Below are the code and all the weights of a small trained network. Each question names an input and a class and asks about switching units off, where a switched-off unit gives its printed mean instead of its output.

import numpy as np


def w(rows, s, z=0):
    codes = np.array(rows[::2]) - 128.0
    scale = np.full(codes.shape[1], s)
    scale[-1] = z or s
    return codes * scale


def norm(h):
    return h / np.sqrt((h * h).mean(-1, keepdims=True) + 1e-5)


def f(y):
    return y / 2 * (1 + np.tanh(0.7978845608 * (y + 0.044715 * y**3)))


def log_softmax(a):
    a = a - a.max(-1, keepdims=True)
    return a - np.log(np.exp(a).sum(-1, keepdims=True))


def net(x, mask):
    res = np.array(x, float).reshape(1, 3) / 4 @ E
    u = 0
    for l in range(2):
        y = f(norm(res) @ A[l][:, :-1].T + A[l][:, -1])
        res = res + np.where(mask[u : u + 6], y, B[l][:, -1]) @ B[l][:, :-1]
        u += 6
    return log_softmax(norm(res)[-1] @ U[:, :-1].T + U[:, -1])


A, B = {}, {}
E = w([
[80,98,174,63,35,111,208,132,184],'x0',
[58,109,184,127,106,111,85,89,88],'x1',
[94,71,195,254,103,19,149,31,167],'x2',
],0.0048)
A[0] = w([
[57,17,221,138,110,45,124,35,144,93],'0.n0',
[58,99,185,23,3,163,231,182,210,6],'0.n1',
[163,142,78,168,139,126,79,85,73,3],'0.n2',
[160,195,106,69,161,213,51,197,140,39],'0.n3',
[217,133,158,181,197,128,99,81,41,80],'0.n4',
[226,101,105,198,153,55,202,109,226,35],'0.n5',
],0.0046,0.0028)
B[0] = w([
[202,53,66,98,165,99,64,80,48,255],'0.n0',
[1,201,229,55,22,79,185,234,172,237],'0.n1',
[24,130,153,135,119,160,113,177,227,136],'0.n2',
[193,60,68,88,221,121,118,123,31,220],'0.n3',
[35,155,166,152,50,180,113,158,182,177],'0.n4',
[214,235,66,242,198,204,189,136,159,181],'0.n5',
],0.0054,0.0051)
A[1] = w([
[201,195,126,254,144,128,229,113,168,26],'1.n0',
[118,152,159,87,88,157,203,147,178,32],'1.n1',
[227,228,126,235,131,109,203,85,240,2],'1.n2',
[91,211,204,85,102,119,61,156,83,131],'1.n3',
[151,8,164,132,106,70,86,32,153,33],'1.n4',
[144,247,162,132,71,96,202,166,85,139],'1.n5',
],0.0059,0.0027)
B[1] = w([
[16,66,68,132,196,211,225,15,250,237],'1.n0',
[102,158,193,133,103,94,103,180,118,169],'1.n1',
[110,37,18,155,228,234,229,12,230,252],'1.n2',
[148,190,132,190,98,106,150,141,228,216],'1.n3',
[197,29,192,149,115,65,85,97,2,236],'1.n4',
[7,55,153,93,105,133,200,138,206,205],'1.n5',
],0.0066,0.0035)
U = w([
[213,213,188,129,134,142,174,72,125,2],'0',
[62,220,149,219,120,209,2,174,172,152],'1',
[72,45,40,223,206,205,238,3,241,205],'2',
[56,188,208,19,30,59,218,211,203,246],'3',
[240,169,19,36,230,225,53,210,49,203],'4',
[199,29,210,200,71,10,51,21,14,234],'5',
[249,217,181,123,68,160,146,66,134,2],'6',
],0.0082,0.006)

Each question gives the input, the list of numbers given to net, and the class t.
The units are the neurons (one row each of A and B). Each row of codes is followed by its name. A weight is (code - 128) times the scale printed after its matrix; where a second scale follows, it is the last column's (A, B and U).
mask holds one flag per neuron, layer by layer. A switched-off neuron (its flag False) gives its mean, the last column of its row in B, instead of its output. The means were averaged over made-up inputs and are rounded, as every weight is.
A unit's drop is (log p(t) with every unit on - log p(t) with that unit switched off) / (log p(t) with every unit on - log p(t) with every unit switched off).
The circuit of an input: a set's keep is (log p(t) with only the set's units on - log p(t) with every unit switched off) / (log p(t) with every unit on - log p(t) with every unit switched off). Starting from all 12 units, units are removed one at a time, each time the one whose removal leaves the highest keep (on an exact tie, the one counted first), for as long as the keep stays at least 0.8.
units of the circuit, in order: the units of the circuit, biggest drop first
most important unit: the unit with the biggest drop
top k neurons: the k neurons with the biggest drops, biggest first
k most important neurons of layer l: the k neurons of layer l with the biggest drops, biggest first
drop of u: that unit's drop, to one decimal
input [-6,-2,0], class 1: units of the circuit, in order => (0.n4 1.n2)
input [1,3,-4], class 4: most important unit => 0.n3
input [-4,7,-2], class 1: 2 most important neurons of layer 0 => (0.n1 0.n0)
input [5,-1,6], class 5: top 2 neurons => (0.n0 1.n4)
input [3,0,-7], class 3: 2 most important neurons of layer 0 => (0.n0 0.n1)
input [-2,-7,-2], class 4: top 2 neurons => (0.n3 1.n2)
input [6,4,2], class 3: top 2 neurons => (0.n1 0.n3)
input [2,-4,-3], class 3: top 2 neurons => (0.n0 0.n1)
input [8,0,4], class 3: 2 most important neurons of layer 0 => (0.n1 0.n3)
input [-7,-2,0], class 1: 4 most important neurons of layer 0 => (0.n4 0.n0 0.n5 0.n2)
input [6,0,3], class 3: drop of 0.n1 => 3.7
input [4,0,7], class 5: drop of 0.n0 => 2.0
input [8,-1,8], class 5: drop of 0.n0 => 1.1
input [1,1,-4], class 4: drop of 0.n2 => 0.0
input [4,2,8], class 5: most important unit => 0.n0
input [-7,2,-1], class 1: 2 most important neurons of layer 0 => (0.n4 0.n0)
